Below is a small trained network, with its code and all its weights. Each question gives an input and a target symbol and asks what happens when units are switched off, that is, made to give their printed mean instead of their output.

import numpy as np


def w(rows, s, z=0):
    codes = np.array(rows[::2]) - 128.0
    scale = np.full(codes.shape[1], s)
    scale[-1] = z or s
    return codes * scale


def f(y):
    return y / 2 * (1 + np.tanh(0.7978845608 * (y + 0.044715 * y**3)))


def softmax(a):
    e = np.exp(a - a.max(-1, keepdims=True))
    return e / e.sum(-1, keepdims=True)


def log_softmax(a):
    a = a - a.max(-1, keepdims=True)
    return a - np.log(np.exp(a).sum(-1, keepdims=True))


def net(x, mask):
    ids = ['αβγεμξπτψω'.index(c) for c in x.split()]
    T = len(ids)
    res = E[ids] + P[:T]
    u = 0
    for l in range(2):
        r = res
        for j in range(2):
            rows = slice(3 * j, 3 * j + 3)
            q, k, v = (r @ M[l][rows].T for M in (Q, K, V))
            z = softmax(np.where(np.tri(T) > 0, q @ k.T / 3**0.5, -1e9)) @ v
            o = O[l][rows]
            res = res + np.where(mask[u + j], z, o[:, -1]) @ o[:, :-1]
        u += 2
        y = f(res @ A[l][:, :-1].T + A[l][:, -1])
        res = res + np.where(mask[u : u + 16], y, B[l][:, -1]) @ B[l][:, :-1]
        u += 16
    return log_softmax(res[-1] @ U[:, :-1].T + U[:, -1])


Q, K, V, O, A, B = {}, {}, {}, {}, {}, {}
E = w([
[65,156,203,189],'α',
[94,48,88,88],'β',
[109,99,95,76],'γ',
[125,175,213,171],'ε',
[108,224,87,54],'μ',
[146,162,112,214],'ξ',
[93,114,76,134],'π',
[123,165,163,198],'τ',
[174,171,156,167],'ψ',
[185,6,153,184],'ω',
],0.011)
P = w([
[206,253,114,164],'0',
[30,131,152,173],'1',
[47,119,148,167],'2',
[59,111,142,165],'3',
[77,113,142,159],'4',
[90,111,131,155],'5',
[105,114,133,153],'6',
[110,114,126,151],'7',
[119,118,119,150],'8',
[128,119,108,151],'9',
[133,128,115,143],'10',
[130,131,117,142],'11',
],0.0063)
Q[0] = w([
[138,255,134,202],'L0H0',
[165,184,164,238],'L0H0',
[119,36,75,47],'L0H0',
[134,153,178,168],'L0H1',
[127,133,135,196],'L0H1',
[116,107,89,71],'L0H1',
],0.0095)
K[0] = w([
[154,235,133,141],'L0H0',
[214,208,108,127],'L0H0',
[71,5,150,123],'L0H0',
[167,165,131,161],'L0H1',
[166,160,131,138],'L0H1',
[89,82,131,103],'L0H1',
],0.014)
V[0] = w([
[164,170,49,128],'L0H0',
[111,94,1,123],'L0H0',
[172,117,64,116],'L0H0',
[74,56,53,126],'L0H1',
[73,90,139,117],'L0H1',
[192,190,170,149],'L0H1',
],0.007)
O[0] = w([
[221,99,140,234,195],'L0H0',
[120,3,191,98,35],'L0H0',
[247,43,249,172,103],'L0H0',
[39,90,145,84,15],'L0H1',
[55,149,94,97,64],'L0H1',
[193,133,111,142,254],'L0H1',
],0.0052,0.0025)
A[0] = w([
[180,105,142,168,141],'L0N0',
[54,98,154,180,159],'L0N1',
[164,163,84,149,97],'L0N2',
[182,89,149,162,153],'L0N3',
[158,178,80,143,106],'L0N4',
[109,184,140,160,147],'L0N5',
[161,98,120,163,135],'L0N6',
[87,142,95,87,59],'L0N7',
[142,191,141,133,164],'L0N8',
[133,191,70,139,148],'L0N9',
[65,111,136,82,86],'L0N10',
[117,142,53,53,221],'L0N11',
[77,167,56,58,95],'L0N12',
[120,129,254,194,255],'L0N13',
[151,82,101,87,231],'L0N14',
[123,193,111,144,152],'L0N15',
],0.0094,0.0044)
B[0] = w([
[177,145,189,199,181],'L0N0',
[237,246,117,153,158],'L0N1',
[169,181,179,93,167],'L0N2',
[171,87,200,217,174],'L0N3',
[141,193,184,71,173],'L0N4',
[136,214,72,37,186],'L0N5',
[198,97,212,208,160],'L0N6',
[166,108,238,138,117],'L0N7',
[118,216,107,65,186],'L0N8',
[76,192,155,72,186],'L0N9',
[187,221,221,90,127],'L0N10',
[5,42,155,127,148],'L0N11',
[73,56,254,192,133],'L0N12',
[186,158,65,186,254],'L0N13',
[57,16,98,129,146],'L0N14',
[104,200,114,52,186],'L0N15',
],0.0051,0.0071)
Q[1] = w([
[194,253,92,75],'L1H0',
[209,202,205,162],'L1H0',
[98,112,84,29],'L1H0',
[157,163,138,171],'L1H1',
[121,124,190,36],'L1H1',
[69,86,68,137],'L1H1',
],0.0059)
K[1] = w([
[111,255,151,60],'L1H0',
[179,224,122,111],'L1H0',
[91,95,193,95],'L1H0',
[173,139,153,172],'L1H1',
[89,176,119,34],'L1H1',
[129,98,75,114],'L1H1',
],0.0084)
V[1] = w([
[159,93,170,254],'L1H0',
[192,122,250,93],'L1H0',
[179,177,231,84],'L1H0',
[80,141,1,67],'L1H1',
[40,85,25,103],'L1H1',
[93,84,116,134],'L1H1',
],0.0075)
O[1] = w([
[254,183,253,246,152],'L1H0',
[56,96,225,131,183],'L1H0',
[57,149,173,95,247],'L1H0',
[158,220,111,35,65],'L1H1',
[198,175,149,74,1],'L1H1',
[198,124,136,132,61],'L1H1',
],0.0061,0.012)
A[1] = w([
[96,132,41,140,251],'L1N0',
[117,73,145,178,174],'L1N1',
[79,148,179,82,141],'L1N2',
[78,118,151,72,158],'L1N3',
[134,188,1,61,88],'L1N4',
[181,171,139,187,145],'L1N5',
[136,168,53,101,113],'L1N6',
[199,135,165,197,159],'L1N7',
[131,210,51,144,253],'L1N8',
[91,121,80,73,156],'L1N9',
[82,177,127,98,232],'L1N10',
[212,84,78,80,101],'L1N11',
[206,88,63,98,80],'L1N12',
[245,102,125,154,118],'L1N13',
[215,80,134,136,103],'L1N14',
[203,95,117,135,91],'L1N15',
],0.008,0.0054)
B[1] = w([
[154,77,45,159,191],'L1N0',
[151,75,156,95,224],'L1N1',
[96,175,112,148,180],'L1N2',
[97,161,100,96,172],'L1N3',
[129,57,253,90,191],'L1N4',
[177,138,144,89,213],'L1N5',
[143,74,157,96,158],'L1N6',
[153,152,164,49,245],'L1N7',
[202,108,42,124,203],'L1N8',
[115,112,129,76,178],'L1N9',
[126,139,85,146,210],'L1N10',
[2,197,159,150,126],'L1N11',
[10,207,200,158,125],'L1N12',
[78,203,116,133,157],'L1N13',
[65,152,124,124,143],'L1N14',
[36,174,160,150,134],'L1N15',
],0.008,0.012)
U = w([
[172,182,112,108,43],'α',
[3,192,146,203,4],'β',
[194,183,89,121,169],'γ',
[84,188,58,199,156],'ε',
[61,183,107,66,126],'μ',
[136,15,120,64,101],'ξ',
[170,82,59,188,195],'π',
[198,131,65,123,171],'τ',
[88,18,101,175,119],'ψ',
[161,87,216,72,115],'ω',
],0.0058,0.0032)

Each question gives the input, a string of symbols that net reads in full, and the target symbol t.
The units are the heads (3 rows each of Q, K, V and O) and the neurons (one row each of A and B). Each row of codes is followed by its name. A weight is (code - 128) times the scale printed after its matrix; where a second scale follows, it is the last column's (O, A, B and U).
mask holds one flag per unit, layer by layer, with each layer's heads first. A switched-off unit (its flag False) gives its mean, the last column of its rows in O or B, instead of its output. The means were averaged over made-up inputs and are rounded, as every weight is.
A unit's drop is (log p(t) with every unit on - log p(t) with that unit switched off) / (log p(t) with every unit on - log p(t) with every unit switched off).
unit that matters most: the unit with the biggest drop
top k neurons: the k neurons with the biggest drops, biggest first
k most important neurons of layer l: the k neurons of layer l with the biggest drops, biggest first
heads that matter: for each layer, one digit per head in row order, 1 if its drop is at least 0.15 and else 0, layers parted by /
drop of u: that unit's drop, to one decimal
input ξ ψ α, target ω: heads that matter : 11 / 10
input μ ε ψ β ξ ψ β μ ξ ψ ψ, target ψ: heads that matter : 10 / 11
input ε ψ ω ψ ξ ξ, target μ: heads that matter : 11 / 10
input μ ξ ε μ ξ, target ψ: heads that matter : 11 / 11
input α β γ ψ ψ ω ξ ξ ξ ψ ξ, target ξ: 2 most important neurons of layer 0 : (L0N5 L0N15)
input ξ μ μ ξ τ γ ψ ψ ξ ξ ε π, target π: heads that matter : 00 / 10
input ξ ψ ε, target ω: top 2 neurons : (L1N7 L0N3)
input ω ξ β ξ, target π: heads that matter : 00 / 11
input ξ π ξ ω β, target ω: heads that matter : 01 / 11
input ω ψ γ ξ ξ μ γ ξ ψ, target π: heads that matter : 10 / 10
input ψ ξ ξ β ξ γ ψ ψ π, target ψ: heads that matter : 11 / 00
input ψ ω ξ γ ε τ ξ α ξ ε, target β: 3 most important neurons of layer 0 : (L0N4 L0N2 L0N8)
input ψ ψ ξ ψ γ ε ξ ψ β, target ψ: unit that matters most : L1N7
input γ π ξ, target γ: heads that matter : 10 / 10
input ξ ξ ξ τ ξ π ξ, target ω: heads that matter : 11 / 10
input γ ψ β τ ξ τ π ξ, target γ: heads that matter : 00 / 11
input μ ε γ ξ γ α β ξ α, target ψ: heads that matter : 11 / 11
input ω ε β β ξ, target π: top neuron : (L1N0)
input α ε τ β ε, target ξ: 2 most important neurons of layer 1 : (L1N4 L1N6)
input γ ξ ξ ω γ γ ε, target γ: most important neuron of layer 0 : (L0N13)
input α ε ξ ε ε π ξ π ψ, target ξ: 2 most important neurons of layer 1 : (L1N4 L1N6)
input ε γ ψ ε ψ μ, target μ: 3 most important neurons of layer 0 : (L0N12 L0N7 L0N9)
input ξ ψ ε ξ ψ γ γ, target ψ: 2 most important neurons of layer 1 : (L1N7 L1N5)
input ε ψ γ ξ μ π ξ ψ α, target μ: drop of L1N2 : 0.1
input β β γ ξ π ε ξ ξ, target τ: drop of L0H1 : 0.1
input ξ ξ ω α, target ω: drop of L1N1 : 0.2
